[[-708  745  445  734 -701 -659  674  253  163]
 [-713  750  485  741 -684 -652  676  150   79]
 [-705  743  444  731 -700 -653  671  253  156]
 [-662  711 -699  629  451  546 -622  189  762]
 [ 728 -716 -623 -764 -622 -601 -626  700 -526]
 [ 416 -395  721   59  572  157  671 -707 -697]
 [ 731 -713 -593 -762 -596 -576 -616  683 -606]
 [ 617 -567  680 -331  370   75  616 -604 -735]
 [-680  728 -707  635  461  555 -622  184  774]
 [ 538 -502  699 -149  537  183  646 -671 -711]
 [-195  212  766  426  602  336  697 -771 -497]] -708

[[4 6 1 3 3 1 1 3 6 6 7 4 6 2 5 4]
 [1 2 6 1 1 4 8 1 7 7 3 1 6 2 6 4]
 [2 1 8 1 3 8 3 7 5 8 5 1 4 2 2 6]
 [2 1 2 3 5 3 8 5 6 2 1 3 6 7 8 1]
 [3 7 5 3 6 2 3 6 6 3 1 8 6 1 6 6]
 [4 8 7 6 6 6 8 4 1 1 3 2 7 4 7 6]
 [4 2 7 7 1 6 7 1 4 3 3 2 5 2 8 6]] 4

[[ 8 68 21 41 46 21 72 55 59 38 37 51]
 [28 58 27 43 44 35 59 51 52 41 41 44]
 [86 26 52 52 44 74 17 35 30 50 54 26]
 [46 41 27 41 56 39 35 34 42 54 53 33]
 [29 37 60 20 25 30 56 54 51 37 41 68]
 [30 64 21 56 69 33 54 42 53 55 50 38]] 8

[[-216   76  692  383  165  205  -22  136  114   52 -104 -109  -39 -256
    62]
 [-184  -85  798  374   66  115 -159  235  235  119   14 -147 -167 -127
   264]
 [-356   98  226  138  551  346  225  -21  -12  -25 -168  -75  306 -428
  -227]
 [-185   33  764  405   90  163  -85  178  158   78  -65 -120 -111 -197
   147]
 [-375 -474 -144 -298  684  170   65  118  255  125  221 -135  314 -117
   134]
 [-331  213  382  270  461  360  217  -24  -47  -43 -239  -69  248 -466
  -254]
 [-351  -30  143   41  568  300  184   12   49   11  -77  -86  300 -348
  -139]
 [-332 -526  -12 -247  567  111  -30  182  319  162  271 -152  199  -39
   258]
 [-350 -147   75  -44  585  260  146   44  106   43    5  -98  294 -278
   -58]
 [-286 -503  132 -159  448   78  -92  218  340  176  271 -157  101   -1
   322]
 [-153 -215  783  314   19   45 -237  292  315  166  116 -161 -226  -17
   397]
 [-257 -466  258  -75  359   62 -131  241  347  181  255 -160   29   11
   356]] -216

[[6377 3081 6653 4523 6267 9111 6220]
 [6656 4632 6753 6089 5841 7926 6438]
 [8180 9185 6894 8273 5179 3776 7117]
 [7622 6692 5074 5435 3570 6501 5547]
 [2812 7712 4622 5586 5897 6959 5474]
 [7681 3272 5970 4765 4974 7559 5328]
 [7250 4685 6811 6052 4856 7352 7066]
 [6129 4841 6647 5327 5518 7669 6365]
 [7541 6752 3920 4622 4218 6035 4003]
 [7067 6113 3851 4510 3633 6771 4063]
 [7067 6309 3227 3996 4247 6196 3569]
 [2787 7963 5261 5373 5623 6789 5675]] 6377
---
[[ 58 -15 -17 -44  57 -14  62]
 [-60  21  29  42 -46  22 -57]
 [ -4 -35 -35 -13   2 -33   1]] Out: -35

[-76 -72 -70 -67] Out: -72

[[ 13 -45  41   1  18]
 [-10 -66  35 -38   4]
 [ 14 -58  37  11  17]] Out: -58

[ 58  27 -17  16 -45] Out: 27

[ 47 -73 -54  70  73 -43  38] Out: -73

[[ -3  32 -30  13 -17   6  -8]
 [-23  58 -15  75  26  19   9]
 [-31  41 -35  31  46  22  12]] Out: 41
---
[-63  46  35  58 -59  60  74]
74, -63

[ 59 -42  -1   9 -37]
-37, 59

[47 44 11 58 39 75]
75, 47

[  7  -1  59  15 -47  20  66]
66, 7

[[ 11   2   0  -8   7]
 [ -3 -34 -12  49 -11]
 [  7 -56  -4 -63  16]]
7, 7

[ 23  56   0 -11]
-11, 23

[-26  -3  18  60 -29]
-29, -26

[55 20  4 75 30]
30, 55
---
251	193	160	181
154	1	116	157
==> 160

47	-84	161	15	-176	-732
-547	-426	-630	-536	-84	208
-410	-314	-229	-406	520	-473
==> 161

46	50	73	26	48	64
50	33	82	21	68	77
==> 73

126	55	185	65	54	82	102
28	213	144	163	116	160	70
==> 185

6	2	4	0	2	6	7 ==> 4

95	42	66	249	81	2	129 ==> 66
---
Input: [-15  60 -18   2 -51 -26 -20]
Output: -18
Input: [ 5  9 58 41 41  8 -6]
Output: 9
Input: [ 73 -67  71 -51  48]
Output: 48
Input: [ 27  28 -10  -1  43   3 -55]
Output: 3
Input: [13 71 17 28 33  9  8]
Output: 17
Input: [-36 -48 -15  32 -19  61  34]
Output: -15
Input: [ 56   2 -19 -21 -53 -26  10]
Output: -19
Input: [ 71 -20  48  74  -9 -12 -22]
Output: -9
Input: [-67 -35  14  47  40]
Output: 14
---
823  349  104  324  472 ans = 104
37  76  93  69  76  69  21 ans = 69
-44    1  -45   45   -1  -33  -16 ans = 45
 681  -847   465   795   437 ans = 465
-840  -610  -232   -74   605   753   301 ans = -74
2857  1245  2469  2951  4625  8224  1462 ans = 2951
385  208  919  498  856 ans = 919
